Below is a small trained network, with its code and all its weights. Each question gives an input and a target symbol and asks what happens when units are switched off, that is, made to give their printed mean instead of their output.

import numpy as np


def w(rows, s, z=0):
    codes = np.array(rows[::2]) - 128.0
    scale = np.full(codes.shape[1], s)
    scale[-1] = z or s
    return codes * scale


def norm(h):
    return h / np.sqrt((h * h).mean(-1, keepdims=True) + 1e-5)


def f(y):
    return np.maximum(y, 0)


def softmax(a):
    e = np.exp(a - a.max(-1, keepdims=True))
    return e / e.sum(-1, keepdims=True)


def log_softmax(a):
    a = a - a.max(-1, keepdims=True)
    return a - np.log(np.exp(a).sum(-1, keepdims=True))


def net(x, mask):
    ids = ['ΔΘΦαβεζηλμξπω'.index(c) for c in x.split()]
    T = len(ids)
    res = E[ids] + P[:T]
    u = 0
    for l in range(3):
        q, k, v = (norm(res) @ M[l].T for M in (Q, K, V))
        z = softmax(np.where(np.tri(T) > 0, q @ k.T / 4**0.5, -1e9)) @ v
        res = res + np.where(mask[u], z, O[l][:, -1]) @ O[l][:, :-1]
        u += 1
        y = f(norm(res) @ A[l][:, :-1].T + A[l][:, -1])
        res = res + np.where(mask[u : u + 4], y, B[l][:, -1]) @ B[l][:, :-1]
        u += 4
    return log_softmax(norm(res)[-1] @ U[:, :-1].T + U[:, -1])


Q, K, V, O, A, B = {}, {}, {}, {}, {}, {}
E = w([
[141,123,128,85],'Δ',
[146,118,134,91],'Θ',
[143,124,133,75],'Φ',
[113,145,128,102],'α',
[142,121,133,85],'β',
[89,56,101,181],'ε',
[126,136,165,88],'ζ',
[109,148,133,96],'η',
[72,1,233,103],'λ',
[166,24,25,66],'μ',
[114,141,131,141],'ξ',
[80,171,194,205],'π',
[152,116,164,154],'ω',
],0.0086)
P = w([
[106,102,103,252],'0',
[81,132,162,194],'1',
[107,134,154,191],'2',
[130,157,157,168],'3',
[144,166,156,156],'4',
[150,179,140,130],'5',
[167,193,126,138],'6',
[191,216,115,124],'7',
[186,222,122,118],'8',
[184,224,111,93],'9',
],0.0019)
Q[0] = w([
[145,3,43,184],'0.h0',
[52,80,125,176],'0.h0',
[93,175,173,151],'0.h0',
[166,191,190,120],'0.h0',
],0.011)
K[0] = w([
[57,1,104,101],'0.h0',
[3,89,127,153],'0.h0',
[129,197,128,184],'0.h0',
[214,184,153,149],'0.h0',
],0.0093)
V[0] = w([
[196,87,168,253],'0.h0',
[54,216,234,194],'0.h0',
[174,65,81,119],'0.h0',
[145,216,68,194],'0.h0',
],0.0031)
O[0] = w([
[131,139,177,254,42],'0.h0',
[183,201,92,152,254],'0.h0',
[92,95,176,132,45],'0.h0',
[120,157,63,186,2],'0.h0',
],0.004,0.00079)
A[0] = w([
[53,157,14,178,239],'0.n0',
[209,74,141,34,199],'0.n1',
[176,81,202,202,2],'0.n2',
[111,88,254,20,158],'0.n3',
],0.0037,0.0016)
B[0] = w([
[152,2,134,190,199],'0.n0',
[145,208,109,79,250],'0.n1',
[170,43,125,75,155],'0.n2',
[156,184,56,152,254],'0.n3',
],0.0046,0.0033)
Q[1] = w([
[172,205,187,254],'1.h0',
[12,20,110,64],'1.h0',
[116,199,206,208],'1.h0',
[96,180,150,41],'1.h0',
],0.0063)
K[1] = w([
[254,158,139,151],'1.h0',
[32,106,107,158],'1.h0',
[241,144,175,171],'1.h0',
[115,104,191,92],'1.h0',
],0.0085)
V[1] = w([
[22,142,148,182],'1.h0',
[255,35,133,125],'1.h0',
[234,68,209,160],'1.h0',
[227,112,189,97],'1.h0',
],0.0046)
O[1] = w([
[118,164,61,78,3],'1.h0',
[185,150,252,98,233],'1.h0',
[205,133,177,44,149],'1.h0',
[219,87,192,144,184],'1.h0',
],0.0042,0.0017)
A[1] = w([
[28,12,177,178,128],'1.n0',
[74,41,195,44,4],'1.n1',
[117,200,74,224,130],'1.n2',
[166,1,70,177,104],'1.n3',
],0.0048,0.0037)
B[1] = w([
[36,178,117,63,251],'1.n0',
[132,228,156,2,161],'1.n1',
[186,162,112,141,224],'1.n2',
[172,168,67,85,240],'1.n3',
],0.0072,0.0021)
Q[2] = w([
[188,28,111,35],'2.h0',
[153,94,132,36],'2.h0',
[14,12,104,89],'2.h0',
[1,161,165,53],'2.h0',
],0.0064)
K[2] = w([
[197,255,165,31],'2.h0',
[136,176,156,62],'2.h0',
[77,210,75,89],'2.h0',
[14,76,73,28],'2.h0',
],0.0075)
V[2] = w([
[18,182,188,116],'2.h0',
[148,2,131,113],'2.h0',
[94,145,173,221],'2.h0',
[89,199,194,136],'2.h0',
],0.0051)
O[2] = w([
[3,116,166,167,87],'2.h0',
[148,77,23,179,30],'2.h0',
[112,177,155,224,6],'2.h0',
[24,161,230,165,142],'2.h0',
],0.0052,0.0025)
A[2] = w([
[87,116,98,86,172],'2.n0',
[1,51,55,142,65],'2.n1',
[140,181,91,117,106],'2.n2',
[162,154,143,175,2],'2.n3',
],0.0099,0.0066)
B[2] = w([
[129,99,155,204,254],'2.n0',
[87,64,112,247,191],'2.n1',
[77,123,93,106,200],'2.n2',
[1,47,209,187,133],'2.n3',
],0.0077,0.0047)
U = w([
[123,111,109,117,95],'Δ',
[120,111,143,113,89],'Θ',
[116,119,118,102,101],'Φ',
[136,111,58,122,108],'α',
[100,130,109,115,94],'β',
[60,63,79,163,255],'ε',
[109,193,120,124,97],'ζ',
[20,201,53,122,101],'η',
[36,99,247,80,109],'λ',
[187,5,50,76,107],'μ',
[221,191,31,194,98],'ξ',
[85,232,172,190,152],'π',
[220,84,225,150,127],'ω',
],0.011,0.0079)

Each question gives the input, a string of symbols that net reads in full, and the target symbol t.
The units are the heads (4 rows each of Q, K, V and O) and the neurons (one row each of A and B). Each row of codes is followed by its name. A weight is (code - 128) times the scale printed after its matrix; where a second scale follows, it is the last column's (O, A, B and U).
mask holds one flag per unit, layer by layer, with each layer's heads first. A switched-off unit (its flag False) gives its mean, the last column of its rows in O or B, instead of its output. The means were averaged over made-up inputs and are rounded, as every weight is.
A unit's drop is (log p(t) with every unit on - log p(t) with that unit switched off) / (log p(t) with every unit on - log p(t) with every unit switched off).
The circuit of an input: a set's keep is (log p(t) with only the set's units on - log p(t) with every unit switched off) / (log p(t) with every unit on - log p(t) with every unit switched off). Starting from the 12 units with the biggest drops (on a tie, the unit counted first), units are removed one at a time, each time the one whose removal leaves the highest keep (on an exact tie, the one counted first), for as long as the keep stays at least 0.8.
circuit, biggest first: the units of the circuit, biggest drop first
unit that matters most: the unit with the biggest drop
k most important neurons: the k neurons with the biggest drops, biggest first
k most important neurons of layer l: the k neurons of layer l with the biggest drops, biggest first
drop when u is switched off: that unit's drop, to one decimal
input λ Δ η, target λ: circuit, biggest first	2.h0; 1.n2; 2.n1; 1.n0
input ζ π α ε Θ π ξ Φ ω ξ, target ω: unit that matters most	1.h0
input Δ ξ η λ Δ α, target λ: 3 most important neurons	1.n3; 1.n2; 2.n0
input λ ε ξ β ξ λ α, target ξ: 2 most important neurons of layer 0	0.n0; 0.n1
input μ λ ε λ α, target λ: 2 most important neurons	1.n0; 0.n3
input ω Δ ξ ζ, target ξ: circuit, biggest first	2.h0; 0.n2; 0.n3
input Δ π π Δ, target η: circuit, biggest first	1.h0; 0.n0
input ζ λ η, target λ: 3 most important neurons	1.n3; 0.n3; 1.n2
input Δ λ π ζ, target π: circuit, biggest first	2.h0; 0.h0
input Δ Θ β ω α α, target ω: 2 most important neurons of layer 1	1.n3; 1.n0
input Δ λ μ β α, target μ: 3 most important neurons	1.n0; 0.n3; 0.n1
input ε π ζ ζ, target π: circuit, biggest first	2.h0; 0.n3
input β β β, target λ: 3 most important neurons of layer 1	1.n3; 1.n1; 1.n2
input μ Δ η, target μ: circuit, biggest first	2.h0
input λ ξ α, target ξ: 2 most important neurons	0.n0; 1.n0
input Δ ξ η, target ξ: 2 most important neurons of layer 1	1.n2; 1.n0
input λ Φ ω Δ ξ ξ, target ξ: 2 most important neurons	0.n1; 1.n0
input π ξ μ ζ Δ α ω η π, target ω: 2 most important neurons	0.n2; 1.n0
input η η π η ω α α π, target ω: 2 most important neurons of layer 0	0.n2; 0.n3
input ζ λ μ ξ, target ξ: most important neuron of layer 0	0.n0
input ω ξ α ε ξ ξ ζ η, target ξ: 2 most important neurons of layer 1	1.n0; 1.n1
input ε μ α, target μ: drop when 0.h0 is switched off	0.2
input ζ ξ β ω ξ, target ω: drop when 0.n2 is switched off	0.2
